Below are the code and all the weights of a small trained network. Each question names an input and a class and asks about switching units off, where a switched-off unit gives its printed mean instead of its output.

import numpy as np


def w(rows, s, z=0):
    codes = np.array(rows[::2]) - 128.0
    scale = np.full(codes.shape[1], s)
    scale[-1] = z or s
    return codes * scale


def norm(h):
    return h / np.sqrt((h * h).mean(-1, keepdims=True) + 1e-5)


def f(y):
    return y / 2 * (1 + np.tanh(0.7978845608 * (y + 0.044715 * y**3)))


def log_softmax(a):
    a = a - a.max(-1, keepdims=True)
    return a - np.log(np.exp(a).sum(-1, keepdims=True))


def net(x, mask):
    res = np.array(x, float).reshape(1, 8) / 4 @ E
    u = 0
    for l in range(3):
        y = f(norm(res) @ A[l][:, :-1].T + A[l][:, -1])
        res = res + np.where(mask[u : u + 10], y, B[l][:, -1]) @ B[l][:, :-1]
        u += 10
    return log_softmax(norm(res)[-1] @ U[:, :-1].T + U[:, -1])


A, B = {}, {}
E = w([
[192,156,110,160,168,44,151,26],'x0',
[15,81,158,67,153,206,246,130],'x1',
[128,113,88,12,66,87,31,112],'x2',
[94,157,1,197,96,163,145,89],'x3',
[215,39,29,130,238,154,222,132],'x4',
[116,81,221,99,79,103,98,79],'x5',
[151,58,145,156,169,2,70,126],'x6',
[27,168,145,68,222,105,79,140],'x7',
],0.0062)
A[0] = w([
[146,150,159,112,185,99,109,175,87],'L0N1',
[100,161,73,95,93,162,85,128,42],'L0N2',
[170,114,108,94,182,120,129,165,35],'L0N3',
[148,172,80,192,155,132,96,127,103],'L0N4',
[112,108,79,105,107,37,84,156,2],'L0N5',
[131,188,99,91,95,162,91,105,115],'L0N6',
[82,139,77,123,207,172,131,135,126],'L0N7',
[174,170,174,116,134,78,85,123,40],'L0N8',
[254,176,28,169,179,79,115,57,140],'L0N9',
[174,64,113,74,161,131,85,147,73],'L0N10',
],0.0094,0.0037)
B[0] = w([
[162,111,108,178,140,76,181,134,148],'L0N1',
[50,181,69,80,130,156,119,47,153],'L0N2',
[121,72,101,182,50,176,169,219,140],'L0N3',
[226,23,47,134,124,125,88,96,164],'L0N4',
[31,68,174,61,147,150,84,60,150],'L0N5',
[95,245,60,85,167,82,109,181,165],'L0N6',
[89,126,46,223,171,118,106,189,167],'L0N7',
[90,205,116,146,228,143,141,161,164],'L0N8',
[221,3,183,162,56,10,176,103,254],'L0N9',
[231,97,101,142,115,76,125,209,159],'L0N10',
],0.0062,0.0076)
A[1] = w([
[71,77,114,161,101,127,126,106,56],'L1N1',
[86,141,172,118,158,89,103,112,18],'L1N2',
[116,83,131,169,69,67,128,142,187],'L1N3',
[168,183,162,254,37,207,62,121,224],'L1N4',
[131,111,213,84,125,182,98,183,8],'L1N5',
[153,124,85,132,185,146,128,225,2],'L1N6',
[162,127,15,136,154,218,145,132,65],'L1N7',
[65,84,123,129,31,135,134,80,163],'L1N8',
[131,117,121,150,220,154,168,183,67],'L1N9',
[20,55,43,158,192,167,211,94,112],'L1N10',
],0.0081,0.0024)
B[1] = w([
[144,103,122,108,112,198,29,143,136],'L1N1',
[91,168,93,130,127,48,191,124,157],'L1N2',
[73,88,99,101,46,133,218,160,255],'L1N3',
[127,75,45,254,165,133,105,240,228],'L1N4',
[201,32,115,140,126,73,152,79,160],'L1N5',
[130,102,122,73,116,127,53,201,155],'L1N6',
[73,156,180,76,131,26,116,133,193],'L1N7',
[137,172,82,74,124,160,198,164,199],'L1N8',
[88,205,118,163,176,139,100,156,167],'L1N9',
[117,248,90,100,161,139,119,191,234],'L1N10',
],0.0071,0.0041)
A[2] = w([
[113,121,185,163,162,167,207,100,100],'L2N1',
[87,104,169,110,99,37,24,112,64],'L2N2',
[86,161,71,138,69,173,107,87,221],'L2N3',
[32,201,104,134,80,155,144,219,177],'L2N4',
[96,61,143,92,86,176,130,157,3],'L2N5',
[153,189,149,127,169,171,155,165,35],'L2N6',
[50,206,70,119,100,200,80,115,165],'L2N7',
[102,154,147,169,65,172,97,137,137],'L2N8',
[40,106,218,117,109,28,58,84,106],'L2N9',
[89,154,72,142,254,147,141,159,170],'L2N10',
],0.0086,0.0029)
B[2] = w([
[74,237,74,99,216,204,148,48,140],'L2N1',
[64,147,99,46,157,163,176,42,188],'L2N2',
[143,116,142,96,167,83,150,185,178],'L2N3',
[125,170,212,94,111,73,97,181,255],'L2N4',
[192,139,92,163,127,64,145,146,131],'L2N5',
[84,153,172,157,98,143,79,89,137],'L2N6',
[99,98,188,187,254,124,43,169,224],'L2N7',
[136,106,179,170,143,98,49,145,143],'L2N8',
[63,133,48,54,176,98,166,41,204],'L2N9',
[116,115,188,143,156,50,16,133,207],'L2N10',
],0.0089,0.007)
U = w([
[126,217,163,121,128,248,151,103,1],'0',
[86,132,86,78,118,109,182,27,130],'1',
[73,198,162,120,165,121,79,181,145],'2',
[200,66,101,176,74,111,150,159,156],'3',
],0.017,0.0091)

Each question gives the input, the list of numbers given to net, and the class t.
The units are the neurons (one row each of A and B). Each row of codes is followed by its name. A weight is (code - 128) times the scale printed after its matrix; where a second scale follows, it is the last column's (A, B and U).
mask holds one flag per neuron, layer by layer. A switched-off neuron (its flag False) gives its mean, the last column of its row in B, instead of its output. The means were averaged over made-up inputs and are rounded, as every weight is.
A unit's drop is (log p(t) with every unit on - log p(t) with that unit switched off) / (log p(t) with every unit on - log p(t) with every unit switched off).
The circuit of an input: a set's keep is (log p(t) with only the set's units on - log p(t) with every unit switched off) / (log p(t) with every unit on - log p(t) with every unit switched off). Starting from the 12 units with the biggest drops (on a tie, the unit counted first), units are removed one at a time, each time the one whose removal leaves the highest keep (on an exact tie, the one counted first), for as long as the keep stays at least 0.8.
circuit, biggest first: the units of the circuit, biggest drop first
top k neurons: the k neurons with the biggest drops, biggest first
top k neurons in layer l: the k neurons of layer l with the biggest drops, biggest first
drop of u: that unit's drop, to one decimal
input [3,7,2,1,-5,4,2,5], class 1: circuit, biggest first => L2N9
input [0,8,-6,-2,4,5,-7,0], class 2: circuit, biggest first => L1N10; L2N10
input [2,6,5,7,1,6,6,-2], class 2: circuit, biggest first => L0N9; L1N10
input [8,-1,1,-3,1,-6,8,7], class 1: top 2 neurons => L0N5; L1N4
input [8,-2,-8,-8,-1,-3,-1,1], class 3: top 2 neurons => L0N9; L2N2
input [-3,8,5,5,-1,-2,7,-8], class 2: top 2 neurons => L0N9; L1N10
input [-1,5,-2,-1,7,6,-2,-6], class 0: top 2 neurons in layer 2 => L2N1; L2N7
input [1,0,-8,-6,7,-4,-8,-6], class 2: top 4 neurons => L1N9; L2N10; L1N7; L1N10
input [-5,-4,-5,5,1,0,1,2], class 3: top 2 neurons => L0N4; L0N8
input [-4,-5,0,-4,-2,5,-4,7], class 1: top 2 neurons in layer 1 => L1N5; L1N10
input [-6,-8,8,-7,7,-6,4,8], class 3: top 2 neurons => L0N10; L0N3
input [1,5,-5,7,7,1,3,-3], class 2: top 2 neurons in layer 0 => L0N7; L0N10
input [4,6,-4,4,1,5,6,-7], class 1: top 2 neurons => L2N1; L0N10
input [5,-4,-1,6,3,-4,-4,8], class 3: circuit, biggest first => L0N9
input [2,7,8,5,7,2,4,3], class 2: drop of L1N10 => 0.4
input [-8,0,5,2,0,5,3,-4], class 3: drop of L1N8 => 0.7
input [-6,5,3,-4,0,0,3,1], class 3: drop of L1N7 => 0.3
